Below is a small trained network, with its code and all its weights. Each question gives an input and a target symbol and asks what happens when units are switched off, that is, made to give their printed mean instead of their output.

import numpy as np


def w(rows, s, z=0):
    codes = np.array(rows[::2]) - 128.0
    scale = np.full(codes.shape[1], s)
    scale[-1] = z or s
    return codes * scale


def norm(h):
    return h / np.sqrt((h * h).mean(-1, keepdims=True) + 1e-5)


def f(y):
    return np.maximum(y, 0)


def softmax(a):
    e = np.exp(a - a.max(-1, keepdims=True))
    return e / e.sum(-1, keepdims=True)


def log_softmax(a):
    a = a - a.max(-1, keepdims=True)
    return a - np.log(np.exp(a).sum(-1, keepdims=True))


def net(x, mask):
    ids = ['γδεηθλμξστφψω'.index(c) for c in x.split()]
    T = len(ids)
    res = E[ids] + P[:T]
    r = norm(res)
    for j in range(3):
        rows = slice(2 * j, 2 * j + 2)
        q, k, v = (r @ M[0][rows].T for M in (Q, K, V))
        z = softmax(np.where(np.tri(T) > 0, q @ k.T / 2**0.5, -1e9)) @ v
        o = O[0][rows]
        res = res + np.where(mask[j], z, o[:, -1]) @ o[:, :-1]
    y = f(norm(res) @ A[0][:, :-1].T + A[0][:, -1])
    res = res + np.where(mask[3:19], y, B[0][:, -1]) @ B[0][:, :-1]
    return log_softmax(norm(res)[-1] @ U[:, :-1].T + U[:, -1])


Q, K, V, O, A, B = {}, {}, {}, {}, {}, {}
E = w([
[127,131,204,22],'γ',
[62,105,215,68],'δ',
[79,66,188,120],'ε',
[121,117,112,162],'η',
[122,143,103,125],'θ',
[93,11,42,9],'λ',
[140,145,133,113],'μ',
[114,187,141,80],'ξ',
[40,41,161,148],'σ',
[199,187,74,96],'τ',
[10,182,127,69],'φ',
[89,143,34,178],'ψ',
[71,189,107,142],'ω',
],0.014)
P = w([
[146,98,82,109],'0',
[24,253,164,128],'1',
[61,242,152,131],'2',
[73,210,166,114],'3',
[42,238,134,124],'4',
[34,227,140,113],'5',
[42,232,124,120],'6',
[28,235,119,112],'7',
[26,233,116,112],'8',
[13,212,126,109],'9',
[3,218,115,105],'10',
],0.0069)
Q[0] = w([
[21,200,103,91],'head 0',
[102,124,156,105],'head 0',
[164,125,92,159],'head 1',
[245,56,146,219],'head 1',
[133,149,56,65],'head 2',
[116,128,180,138],'head 2',
],0.013)
K[0] = w([
[110,34,53,1],'head 0',
[149,119,38,67],'head 0',
[118,129,191,143],'head 1',
[123,248,190,199],'head 1',
[109,93,24,48],'head 2',
[156,124,130,85],'head 2',
],0.0092)
V[0] = w([
[125,234,66,169],'head 0',
[227,254,36,3],'head 0',
[151,86,63,216],'head 1',
[186,128,44,222],'head 1',
[30,176,71,124],'head 2',
[21,71,78,26],'head 2',
],0.0099)
O[0] = w([
[217,159,132,111,108],'head 0',
[182,107,120,235,227],'head 0',
[124,149,52,62,93],'head 1',
[108,180,2,100,67],'head 1',
[231,99,163,85,252],'head 2',
[190,58,108,94,255],'head 2',
],0.0095,0.0091)
A[0] = w([
[171,182,121,51,176],'neuron 0',
[50,166,192,75,135],'neuron 1',
[167,125,191,124,84],'neuron 2',
[162,83,69,55,64],'neuron 3',
[184,123,186,98,115],'neuron 4',
[182,163,111,42,22],'neuron 5',
[156,70,150,72,146],'neuron 6',
[107,158,122,209,88],'neuron 7',
[107,35,114,140,152],'neuron 8',
[141,58,113,253,233],'neuron 9',
[175,111,117,60,163],'neuron 10',
[203,193,159,26,118],'neuron 11',
[155,135,67,203,127],'neuron 12',
[193,82,93,85,58],'neuron 13',
[158,213,223,135,167],'neuron 14',
[67,103,128,202,255],'neuron 15',
],0.012,0.0037)
B[0] = w([
[113,90,80,71,172],'neuron 0',
[143,86,178,62,160],'neuron 1',
[192,126,119,181,200],'neuron 2',
[105,89,122,250,171],'neuron 3',
[169,169,135,152,215],'neuron 4',
[94,138,58,158,158],'neuron 5',
[129,127,99,82,218],'neuron 6',
[93,169,212,164,143],'neuron 7',
[52,167,71,225,191],'neuron 8',
[75,192,68,123,254],'neuron 9',
[127,89,194,112,192],'neuron 10',
[143,165,101,84,188],'neuron 11',
[116,172,120,93,163],'neuron 12',
[139,87,122,180,177],'neuron 13',
[110,169,106,43,193],'neuron 14',
[2,214,109,84,172],'neuron 15',
],0.0073,0.01)
U = w([
[117,94,131,54,167],'γ',
[108,104,221,119,128],'δ',
[81,141,216,198,77],'ε',
[120,197,101,210,110],'η',
[180,92,176,188,133],'θ',
[113,3,88,173,94],'λ',
[196,152,195,237,93],'μ',
[207,162,151,88,73],'ξ',
[97,120,49,110,236],'σ',
[171,117,34,151,103],'τ',
[79,111,160,69,249],'φ',
[69,141,16,84,144],'ψ',
[123,213,101,142,110],'ω',
],0.012,0.0021)

Each question gives the input, a string of symbols that net reads in full, and the target symbol t.
The units are the heads (2 rows each of Q, K, V and O) and the neurons (one row each of A and B). Each row of codes is followed by its name. A weight is (code - 128) times the scale printed after its matrix; where a second scale follows, it is the last column's (O, A, B and U).
mask holds one flag per unit, heads first, then neurons. A switched-off unit (its flag False) gives its mean, the last column of its rows in O or B, instead of its output. The means were averaged over made-up inputs and are rounded, as every weight is.
A unit's drop is (log p(t) with every unit on - log p(t) with that unit switched off) / (log p(t) with every unit on - log p(t) with every unit switched off).
The circuit of an input: a set's keep is (log p(t) with only the set's units on - log p(t) with every unit switched off) / (log p(t) with every unit on - log p(t) with every unit switched off). Starting from the 12 units with the biggest drops (on a tie, the unit counted first), units are removed one at a time, each time the one whose removal leaves the highest keep (on an exact tie, the one counted first), for as long as the keep stays at least 0.8.
units of the circuit, in order: the units of the circuit, biggest drop first
which heads matter: for each layer, one digit per head in row order, 1 if its drop is at least 0.15 and else 0, layers parted by /
drop of u: that unit's drop, to one decimal
input γ ψ μ τ τ μ φ, target ε: units of the circuit, in order -> (head 1)
input η ξ φ δ φ η δ ξ, target ψ: which heads matter -> 010
input ξ τ σ τ θ, target μ: which heads matter -> 110
input ε ξ θ, target φ: which heads matter -> 100
input λ φ ω η λ μ ε δ μ, target λ: which heads matter -> 101
input μ ξ ξ ε, target η: which heads matter -> 000
input θ ψ τ η δ ψ ξ, target τ: which heads matter -> 110
input ξ φ ξ σ, target μ: which heads matter -> 110
input λ σ φ σ λ θ, target λ: units of the circuit, in order -> (head 2; head 0)
input ω δ θ, target ξ: which heads matter -> 100
input γ τ γ, target ε: units of the circuit, in order -> (head 2; head 0)
input γ ξ σ ω η φ η γ ε η θ, target ε: which heads matter -> 110
input θ η γ, target τ: units of the circuit, in order -> (head 1; head 0)
input η σ δ ξ ε δ ω ξ δ σ, target ψ: units of the circuit, in order -> (head 1)
input μ η δ θ, target η: which heads matter -> 101
input μ γ τ μ γ, target η: units of the circuit, in order -> (head 0; head 2; neuron 9)
input ε τ μ θ ξ, target φ: drop of head 0 -> 0.7
input μ ε σ φ τ ξ ω σ γ φ, target η: drop of head 0 -> 2.8
input ε ξ ε, target φ: drop of head 0 -> 1.1
input ξ σ η τ ε ε ξ ξ φ, target μ: units of the circuit, in order -> (head 0)
